Below is a small trained network, with its code and all its weights. Each question gives an input and a class and asks what happens when units are switched off, that is, made to give their printed mean instead of their output.

import numpy as np


def w(rows, s, z=0):
    codes = np.array(rows[::2]) - 128.0
    scale = np.full(codes.shape[1], s)
    scale[-1] = z or s
    return codes * scale


def norm(h):
    return h / np.sqrt((h * h).mean(-1, keepdims=True) + 1e-5)


def f(y):
    return y / 2 * (1 + np.tanh(0.7978845608 * (y + 0.044715 * y**3)))


def log_softmax(a):
    a = a - a.max(-1, keepdims=True)
    return a - np.log(np.exp(a).sum(-1, keepdims=True))


def net(x, mask):
    res = np.array(x, float).reshape(1, 8) / 4 @ E
    u = 0
    for l in range(2):
        y = f(norm(res) @ A[l][:, :-1].T + A[l][:, -1])
        res = res + np.where(mask[u : u + 7], y, B[l][:, -1]) @ B[l][:, :-1]
        u += 7
    return log_softmax(norm(res)[-1] @ U[:, :-1].T + U[:, -1])


A, B = {}, {}
E = w([
[105,129,96,123,247,64,73,85,61,121,101,134],'x0',
[128,127,125,128,128,128,131,131,127,128,128,127],'x1',
[126,86,154,84,85,47,157,101,136,115,22,155],'x2',
[127,128,125,129,129,128,130,127,130,128,129,129],'x3',
[128,127,128,130,128,129,128,130,126,128,128,128],'x4',
[126,131,126,126,128,127,128,127,125,128,128,127],'x5',
[253,149,111,69,126,123,120,127,79,67,142,59],'x6',
[127,130,129,127,128,131,127,126,127,127,127,127],'x7',
],0.024)
A[0] = w([
[203,125,143,116,29,169,132,130,142,115,148,111,93],'0.n1',
[116,131,146,142,2,177,143,144,149,135,147,132,174],'0.n2',
[244,140,122,90,146,123,123,127,88,101,122,90,5],'0.n3',
[100,140,113,168,201,208,120,133,104,132,202,114,150],'0.n4',
[147,156,104,154,150,213,130,140,124,134,250,107,203],'0.n5',
[229,141,110,91,62,140,139,140,100,105,142,82,56],'0.n6',
[145,137,144,116,130,161,101,100,112,113,147,115,63],'0.n7',
],0.03,0.012)
B[0] = w([
[78,148,110,162,103,99,160,115,172,169,89,178,220],'0.n1',
[169,88,133,97,115,133,80,132,68,107,174,71,244],'0.n2',
[141,67,146,105,66,154,83,139,89,134,194,73,226],'0.n3',
[127,217,2,166,94,101,133,96,124,193,147,109,225],'0.n4',
[128,115,227,132,209,216,134,170,157,79,144,142,255],'0.n5',
[140,189,96,140,189,101,177,125,163,112,70,168,231],'0.n6',
[105,106,154,147,113,147,128,175,140,116,175,165,150],'0.n7',
],0.027,0.032)
A[1] = w([
[141,37,155,107,50,55,102,124,81,126,79,99,2],'1.n1',
[208,167,103,140,133,198,127,168,117,110,201,67,46],'1.n2',
[163,86,153,122,149,183,35,141,43,106,253,59,52],'1.n3',
[196,89,141,66,49,85,169,123,135,96,68,108,170],'1.n4',
[41,69,172,90,164,40,123,65,111,124,2,177,147],'1.n5',
[111,85,184,124,189,121,117,124,124,117,90,143,9],'1.n6',
[173,32,125,44,62,80,90,124,59,98,151,78,18],'1.n7',
],0.03,0.0032)
B[1] = w([
[207,119,166,80,159,86,206,151,177,45,43,154,207],'1.n1',
[146,5,172,48,34,1,128,98,95,97,32,142,218],'1.n2',
[85,135,51,128,101,109,75,84,75,193,155,79,253],'1.n3',
[96,195,77,190,159,113,131,109,142,158,143,178,190],'1.n4',
[116,97,98,107,82,141,70,113,70,168,174,58,192],'1.n5',
[89,100,164,142,91,139,117,127,127,125,158,153,145],'1.n6',
[123,173,223,178,204,247,174,191,210,90,149,182,230],'1.n7',
],0.022,0.053)
U = w([
[93,50,127,93,94,142,46,118,41,152,161,55,227],'0',
[150,119,210,133,181,173,174,186,176,56,100,181,144],'1',
[126,218,11,188,146,74,157,116,138,161,108,171,4],'2',
],0.013,0.002)

Each question gives the input, the list of numbers given to net, and the class t.
The units are the neurons (one row each of A and B). Each row of codes is followed by its name. A weight is (code - 128) times the scale printed after its matrix; where a second scale follows, it is the last column's (A, B and U).
mask holds one flag per neuron, layer by layer. A switched-off neuron (its flag False) gives its mean, the last column of its row in B, instead of its output. The means were averaged over made-up inputs and are rounded, as every weight is.
A unit's drop is (log p(t) with every unit on - log p(t) with that unit switched off) / (log p(t) with every unit on - log p(t) with every unit switched off).
The circuit of an input: a set's keep is (log p(t) with only the set's units on - log p(t) with every unit switched off) / (log p(t) with every unit on - log p(t) with every unit switched off). Starting from the 12 units with the biggest drops (on a tie, the unit counted first), units are removed one at a time, each time the one whose removal leaves the highest keep (on an exact tie, the one counted first), for as long as the keep stays at least 0.8.
circuit, biggest first: the units of the circuit, biggest drop first
most important unit: the unit with the biggest drop
k most important neurons: the k neurons with the biggest drops, biggest first
top k neurons in layer l: the k neurons of layer l with the biggest drops, biggest first
input [8,-8,-8,1,-6,-6,-2,3], class 2: circuit, biggest first => 0.n4
input [2,6,1,-7,-1,7,2,-4], class 1: top 3 neurons in layer 1 => 1.n7, 1.n1, 1.n5
input [-3,-4,0,-2,-2,-4,-7,-3], class 0: 2 most important neurons => 0.n1, 1.n3
input [4,6,4,-1,7,5,8,2], class 1: 3 most important neurons => 0.n3, 0.n5, 1.n7
input [7,5,6,-3,-2,1,1,0], class 1: circuit, biggest first => 0.n5, 0.n4, 1.n7
input [0,-4,7,0,7,5,3,5], class 2: 3 most important neurons => 0.n5, 0.n2, 1.n4
input [6,-3,0,1,8,-7,-6,0], class 2: 2 most important neurons => 0.n2, 0.n3
input [1,7,1,3,-2,-2,-6,-1], class 0: 2 most important neurons => 0.n2, 0.n3
input [2,-3,5,-3,6,-4,-4,4], class 0: top 2 neurons in layer 0 => 0.n3, 0.n2
input [-5,-7,3,-8,6,1,5,2], class 2: top 2 neurons in layer 0 => 0.n6, 0.n1
input [1,-2,-2,0,-3,3,-8,1], class 2: 3 most important neurons => 0.n3, 0.n2, 0.n5
input [3,2,4,-6,7,5,-7,7], class 0: top 3 neurons in layer 0 => 0.n3, 0.n2, 0.n4
input [-5,-6,-8,-6,2,5,7,-5], class 1: 3 most important neurons => 0.n6, 0.n5, 0.n1
input [-4,-5,4,2,-5,8,1,7], class 2: 3 most important neurons => 0.n5, 0.n1, 0.n3
input [-2,0,8,-7,-7,1,8,0], class 2: most important unit => 0.n6
input [2,-8,-2,5,6,-2,-5,6], class 2: top 2 neurons in layer 0 => 0.n2, 0.n3
input [4,4,8,0,-7,-8,8,4], class 1: 3 most important neurons => 0.n3, 1.n7, 0.n5
input [-2,-7,-2,-2,-7,1,2,8], class 1: 3 most important neurons => 0.n5, 0.n6, 0.n1
input [-1,4,-2,1,6,0,1,-4], class 1: top 2 neurons in layer 0 => 0.n5, 0.n6
input [0,-4,0,-8,1,-2,-5,-2], class 0: top 2 neurons in layer 0 => 0.n6, 0.n1
input [-6,-4,1,-3,3,4,3,6], class 2: 2 most important neurons => 0.n1, 0.n6
input [-6,-4,0,-6,-4,0,-1,0], class 0: most important unit => 1.n3
input [-5,6,4,-2,-7,-2,2,3], class 2: 2 most important neurons => 0.n1, 0.n6
input [8,-2,3,-5,1,5,7,2], class 1: top 2 neurons in layer 1 => 1.n7, 1.n1
